Here is a tiny trained network, its code and every weight. The questions are about switching its units off for an input and a class, where a switched-off unit gives its printed mean instead of its output.

import numpy as np


def w(rows, s, z=0):
    codes = np.array(rows[::2]) - 128.0
    scale = np.full(codes.shape[1], s)
    scale[-1] = z or s
    return codes * scale


def f(y):
    return np.maximum(y, 0)


def log_softmax(a):
    a = a - a.max(-1, keepdims=True)
    return a - np.log(np.exp(a).sum(-1, keepdims=True))


def net(x, mask):
    res = np.array(x, float).reshape(1, 7) / 4 @ E
    y = f(res @ A[0][:, :-1].T + A[0][:, -1])
    res = res + np.where(mask, y, B[0][:, -1]) @ B[0][:, :-1]
    return log_softmax(res[-1] @ U[:, :-1].T + U[:, -1])


A, B = {}, {}
E = w([
[148,2,112],'x0',
[127,128,130],'x1',
[129,126,128],'x2',
[129,128,129],'x3',
[198,151,28],'x4',
[27,117,71],'x5',
[131,127,125],'x6',
],0.0081)
A[0] = w([
[181,167,6,251],'N1',
[111,211,156,62],'N2',
[162,63,146,107],'N3',
[216,136,175,162],'N4',
[135,2,126,69],'N5',
[56,102,214,104],'N6',
[67,133,74,164],'N7',
[202,146,181,137],'N8',
[87,114,200,194],'N9',
[135,19,124,70],'N10',
[110,203,150,10],'N11',
[210,132,176,156],'N12',
[81,124,82,115],'N13',
],0.0086,0.0031)
B[0] = w([
[207,38,239,254],'N1',
[204,173,72,174],'N2',
[108,182,75,168],'N3',
[23,97,99,188],'N4',
[184,219,59,197],'N5',
[202,99,175,204],'N6',
[70,96,121,193],'N7',
[14,102,85,178],'N8',
[238,84,179,202],'N9',
[186,223,25,187],'N10',
[212,207,52,159],'N11',
[1,101,95,184],'N12',
[67,106,112,169],'N13',
],0.0071,0.0067)
U = w([
[177,221,59,61],'0',
[120,107,135,253],'1',
[194,54,195,59],'2',
[9,96,95,70],'3',
[130,120,136,178],'4',
],0.012,0.0045)

Each question gives the input, the list of numbers given to net, and the class t.
The units are the neurons (one row each of A and B). Each row of codes is followed by its name. A weight is (code - 128) times the scale printed after its matrix; where a second scale follows, it is the last column's (A, B and U).
mask holds one flag per neuron, in row order. A switched-off neuron (its flag False) gives its mean, the last column of its row in B, instead of its output. The means were averaged over made-up inputs and are rounded, as every weight is.
A unit's drop is (log p(t) with every unit on - log p(t) with that unit switched off) / (log p(t) with every unit on - log p(t) with every unit switched off).
The circuit of an input: a set's keep is (log p(t) with only the set's units on - log p(t) with every unit switched off) / (log p(t) with every unit on - log p(t) with every unit switched off). Starting from the 12 units with the biggest drops (on a tie, the unit counted first), units are removed one at a time, each time the one whose removal leaves the highest keep (on an exact tie, the one counted first), for as long as the keep stays at least 0.8.
units of the circuit, in order: the units of the circuit, biggest drop first
unit that matters most: the unit with the biggest drop
k most important neurons: the k neurons with the biggest drops, biggest first
drop of u: that unit's drop, to one decimal
input [0,4,-7,3,-8,8,4], class 2: units of the circuit, in order : (N6 N9)
input [-3,8,-8,-2,-6,2,3], class 2: units of the circuit, in order : (N9 N6)
input [5,3,5,6,3,-7,6], class 3: 2 most important neurons : (N12 N4)
input [4,6,7,6,-7,7,8], class 4: units of the circuit, in order : (N1 N5 N6 N9)
input [7,2,5,4,-7,-8,6], class 3: unit that matters most : N12
input [-6,6,-4,-5,-6,2,5], class 0: 3 most important neurons : (N1 N11 N2)
input [2,-4,1,-3,5,-8,-4], class 3: units of the circuit, in order : (N12 N4 N8)
input [7,-2,-8,2,6,6,-6], class 0: 2 most important neurons : (N10 N5)
input [8,-1,8,1,8,-4,-8], class 0: 2 most important neurons : (N10 N5)
input [8,-4,1,-1,7,-2,-7], class 0: 3 most important neurons : (N10 N5 N3)
input [7,7,1,-1,2,1,7], class 0: drop of N5 : 0.2
input [-2,-3,4,-7,8,-5,-6], class 2: drop of N13 : 0.0
input [3,-4,-8,-4,-1,-7,-3], class 3: drop of N1 : 0.1
